Here is a tiny trained network, its code and every weight. The questions are about switching its units off for an input and a target symbol, where a switched-off unit gives its printed mean instead of its output.

import numpy as np


def w(rows, s, z=0):
    codes = np.array(rows[::2]) - 128.0
    scale = np.full(codes.shape[1], s)
    scale[-1] = z or s
    return codes * scale


def norm(h):
    return h / np.sqrt((h * h).mean(-1, keepdims=True) + 1e-5)


def f(y):
    return y / 2 * (1 + np.tanh(0.7978845608 * (y + 0.044715 * y**3)))


def softmax(a):
    e = np.exp(a - a.max(-1, keepdims=True))
    return e / e.sum(-1, keepdims=True)


def log_softmax(a):
    a = a - a.max(-1, keepdims=True)
    return a - np.log(np.exp(a).sum(-1, keepdims=True))


def net(x, mask):
    ids = ['αβγδεηλμτφ'.index(c) for c in x.split()]
    T = len(ids)
    res = E[ids] + P[:T]
    q, k, v = (norm(res) @ M[0].T for M in (Q, K, V))
    z = softmax(np.where(np.tri(T) > 0, q @ k.T / 3**0.5, -1e9)) @ v
    res = res + np.where(mask[0], z, O[0][:, -1]) @ O[0][:, :-1]
    y = f(norm(res) @ A[0][:, :-1].T + A[0][:, -1])
    res = res + np.where(mask[1:17], y, B[0][:, -1]) @ B[0][:, :-1]
    return log_softmax(norm(res)[-1] @ U[:, :-1].T + U[:, -1])


Q, K, V, O, A, B = {}, {}, {}, {}, {}, {}
E = w([
[85,117,172,169,140],'α',
[151,152,134,60,60],'β',
[172,31,89,159,139],'γ',
[171,87,143,187,136],'δ',
[154,40,137,176,129],'ε',
[89,66,121,180,189],'η',
[190,247,128,216,185],'λ',
[205,80,68,187,123],'μ',
[111,71,132,191,133],'τ',
[119,50,186,151,138],'φ',
],0.016)
P = w([
[220,174,163,142,126],'0',
[17,79,105,98,109],'1',
[79,2,67,140,127],'2',
[76,20,84,118,161],'3',
[19,93,99,136,95],'4',
[75,8,88,146,117],'5',
[89,7,84,182,99],'6',
[79,2,49,164,168],'7',
[15,68,83,133,171],'8',
[70,40,73,178,81],'9',
[26,104,103,170,89],'10',
[60,63,80,176,104],'11',
[20,104,79,164,127],'12',
[49,48,35,195,119],'13',
],0.0075)
Q[0] = w([
[159,100,215,181,208],'H1',
[116,88,68,92,130],'H1',
[169,189,74,1,114],'H1',
],0.016)
K[0] = w([
[124,203,79,85,107],'H1',
[193,103,151,113,165],'H1',
[27,7,65,112,55],'H1',
],0.014)
V[0] = w([
[130,249,168,215,178],'H1',
[191,171,6,134,88],'H1',
[197,134,230,116,92],'H1',
],0.025)
O[0] = w([
[142,109,44,215,82,251],'H1',
[57,126,161,102,6,159],'H1',
[90,93,53,54,184,182],'H1',
],0.022,0.021)
A[0] = w([
[144,122,126,99,142,77],'N1',
[128,71,95,156,196,106],'N2',
[126,110,169,117,146,176],'N3',
[116,165,121,137,111,31],'N4',
[157,128,129,83,177,48],'N5',
[123,171,128,79,156,110],'N6',
[177,105,153,83,73,85],'N7',
[52,126,149,112,99,199],'N8',
[207,250,197,90,161,109],'N9',
[161,158,109,190,76,82],'N10',
[189,109,139,81,166,57],'N11',
[154,92,52,96,125,82],'N12',
[142,152,110,45,164,2],'N13',
[117,145,86,136,62,110],'N14',
[157,142,72,110,106,88],'N15',
[193,141,211,154,166,140],'N16',
],0.022,0.004)
B[0] = w([
[116,111,131,141,116,128],'N1',
[173,169,199,115,56,242],'N2',
[144,112,142,143,152,137],'N3',
[110,119,94,139,120,127],'N4',
[110,119,123,157,74,150],'N5',
[124,104,131,159,116,143],'N6',
[149,133,145,76,179,158],'N7',
[229,127,104,120,126,246],'N8',
[109,82,3,168,78,149],'N9',
[77,45,138,163,155,223],'N10',
[73,105,150,161,92,149],'N11',
[83,180,158,110,173,221],'N12',
[100,69,135,180,91,154],'N13',
[76,151,90,187,108,248],'N14',
[114,145,154,131,168,174],'N15',
[129,56,71,191,83,155],'N16',
],0.031,0.011)
U = w([
[171,100,73,121,1,106],'α',
[218,36,148,94,124,202],'β',
[79,98,69,215,106,6],'γ',
[105,47,148,136,209,183],'δ',
[146,187,188,167,105,190],'ε',
[233,73,183,241,85,11],'η',
[85,36,56,52,160,98],'λ',
[53,166,71,110,141,73],'μ',
[55,62,208,170,86,100],'τ',
[210,111,37,148,181,248],'φ',
],0.0093,0.0022)

Each question gives the input, a string of symbols that net reads in full, and the target symbol t.
The units are the heads (3 rows each of Q, K, V and O) and the neurons (one row each of A and B). Each row of codes is followed by its name. A weight is (code - 128) times the scale printed after its matrix; where a second scale follows, it is the last column's (O, A, B and U).
mask holds one flag per unit, heads first, then neurons. A switched-off unit (its flag False) gives its mean, the last column of its rows in O or B, instead of its output. The means were averaged over made-up inputs and are rounded, as every weight is.
A unit's drop is (log p(t) with every unit on - log p(t) with that unit switched off) / (log p(t) with every unit on - log p(t) with every unit switched off).
The circuit of an input: a set's keep is (log p(t) with only the set's units on - log p(t) with every unit switched off) / (log p(t) with every unit on - log p(t) with every unit switched off). Starting from the 12 units with the biggest drops (on a tie, the unit counted first), units are removed one at a time, each time the one whose removal leaves the highest keep (on an exact tie, the one counted first), for as long as the keep stays at least 0.8.
units of the circuit, in order: the units of the circuit, biggest drop first
unit that matters most: the unit with the biggest drop
top k neurons: the k neurons with the biggest drops, biggest first
drop of u: that unit's drop, to one decimal
input γ φ ε μ β μ μ δ μ μ α, target β: unit that matters most -> H1
input η τ μ μ γ η μ τ, target η: units of the circuit, in order -> (H1, N2)
input μ μ η η μ μ α α μ, target α: units of the circuit, in order -> (H1, N8)
input μ α μ γ, target α: units of the circuit, in order -> (H1, N8)
input τ δ μ η δ μ μ ε, target ε: top 2 neurons -> (N2, N12)
input τ μ ε α ε μ, target ε: top 2 neurons -> (N2, N12)
input μ τ ε, target α: top 2 neurons -> (N8, N10)
input ε α α α τ α α τ, target τ: top 2 neurons -> (N2, N13)
input η γ α, target η: top 2 neurons -> (N2, N14)
input β ε μ, target λ: drop of N1 -> 0.0
input ε μ μ μ ε μ η μ β ε μ μ, target τ: drop of N12 -> 0.1
input α τ τ δ α β ε φ, target φ: drop of H1 -> 1.6
input μ ε ε φ ε α μ, target α: drop of H1 -> 2.7
input ε μ φ η, target τ: top 2 neurons -> (N2, N13)
input φ α α α μ η β γ μ η α μ μ γ, target δ: top neuron -> (N8)
